Here is a tiny trained network, its code and every weight. The questions are about switching its units off for an input and a class, where a switched-off unit gives its printed mean instead of its output.

import numpy as np


def w(rows, s, z=0):
    codes = np.array(rows[::2]) - 128.0
    scale = np.full(codes.shape[1], s)
    scale[-1] = z or s
    return codes * scale


def f(y):
    return y / 2 * (1 + np.tanh(0.7978845608 * (y + 0.044715 * y**3)))


def log_softmax(a):
    a = a - a.max(-1, keepdims=True)
    return a - np.log(np.exp(a).sum(-1, keepdims=True))


def net(x, mask):
    res = np.array(x, float).reshape(1, 4) / 4 @ E
    y = f(res @ A[0][:, :-1].T + A[0][:, -1])
    res = res + np.where(mask, y, B[0][:, -1]) @ B[0][:, :-1]
    return log_softmax(res[-1] @ U[:, :-1].T + U[:, -1])


A, B = {}, {}
E = w([
[2,83,137,90],'x0',
[131,131,146,113],'x1',
[80,99,214,226],'x2',
[163,10,133,103],'x3',
],0.0092)
A[0] = w([
[144,123,74,50,110],'n1',
[124,153,38,74,1],'n2',
[119,126,183,224,95],'n3',
[164,154,74,48,3],'n4',
[196,7,66,195,129],'n5',
[107,186,85,174,107],'n6',
[99,179,95,154,163],'n7',
[105,203,100,159,132],'n8',
[98,104,179,184,84],'n9',
[119,228,128,184,135],'n10',
[129,95,193,228,97],'n11',
[24,124,118,64,104],'n12',
[236,181,155,152,116],'n13',
[85,216,175,100,169],'n14',
[254,135,133,201,35],'n15',
],0.0093,0.0037)
B[0] = w([
[105,184,115,143,209],'n1',
[126,155,66,126,186],'n2',
[94,189,61,69,234],'n3',
[95,223,84,103,200],'n4',
[170,90,172,24,228],'n5',
[173,87,173,77,184],'n6',
[187,91,140,112,192],'n7',
[145,50,161,50,208],'n8',
[65,181,85,120,199],'n9',
[153,84,132,69,251],'n10',
[86,216,67,62,246],'n11',
[148,80,55,254,225],'n12',
[169,98,100,188,254],'n13',
[152,52,169,115,224],'n14',
[116,97,92,231,240],'n15',
],0.0086,0.0054)
U = w([
[128,211,84,108,82],'0',
[148,88,143,153,254],'1',
[148,46,99,252,92],'2',
[163,27,165,53,62],'3',
],0.011,0.0092)

Each question gives the input, the list of numbers given to net, and the class t.
The units are the neurons (one row each of A and B). Each row of codes is followed by its name. A weight is (code - 128) times the scale printed after its matrix; where a second scale follows, it is the last column's (A, B and U).
mask holds one flag per neuron, in row order. A switched-off neuron (its flag False) gives its mean, the last column of its row in B, instead of its output. The means were averaged over made-up inputs and are rounded, as every weight is.
A unit's drop is (log p(t) with every unit on - log p(t) with that unit switched off) / (log p(t) with every unit on - log p(t) with every unit switched off).
The circuit of an input: a set's keep is (log p(t) with only the set's units on - log p(t) with every unit switched off) / (log p(t) with every unit on - log p(t) with every unit switched off). Starting from the 12 units with the biggest drops (on a tie, the unit counted first), units are removed one at a time, each time the one whose removal leaves the highest keep (on an exact tie, the one counted first), for as long as the keep stays at least 0.8.
circuit, biggest first: the units of the circuit, biggest drop first
k most important neurons: the k neurons with the biggest drops, biggest first
drop of u: that unit's drop, to one decimal
input [-8,5,-5,-3], class 2: circuit, biggest first -> (n15 n13)
input [8,-2,-3,-7], class 2: circuit, biggest first -> (n12)
input [5,4,-5,-7], class 3: circuit, biggest first -> (n14 n8)
input [-6,-1,-5,-8], class 3: circuit, biggest first -> (n8 n10)
input [-8,6,-6,-5], class 2: circuit, biggest first -> (n13 n15)
input [-3,-1,5,0], class 0: circuit, biggest first -> (n11 n3)
input [-3,-1,5,-6], class 3: circuit, biggest first -> (n10 n8 n6)
input [6,-4,3,-1], class 2: 2 most important neurons -> (n12 n5)
input [-7,7,-2,-7], class 1: 2 most important neurons -> (n15 n12)
input [3,5,-6,-8], class 3: 2 most important neurons -> (n14 n8)
input [-8,-5,-1,5], class 2: drop of n15 -> 1.2
input [8,7,3,0], class 2: drop of n12 -> 0.6
input [-8,-3,-4,-3], class 2: drop of n15 -> 0.3
input [-6,-1,-2,3], class 2: circuit, biggest first -> (n15)
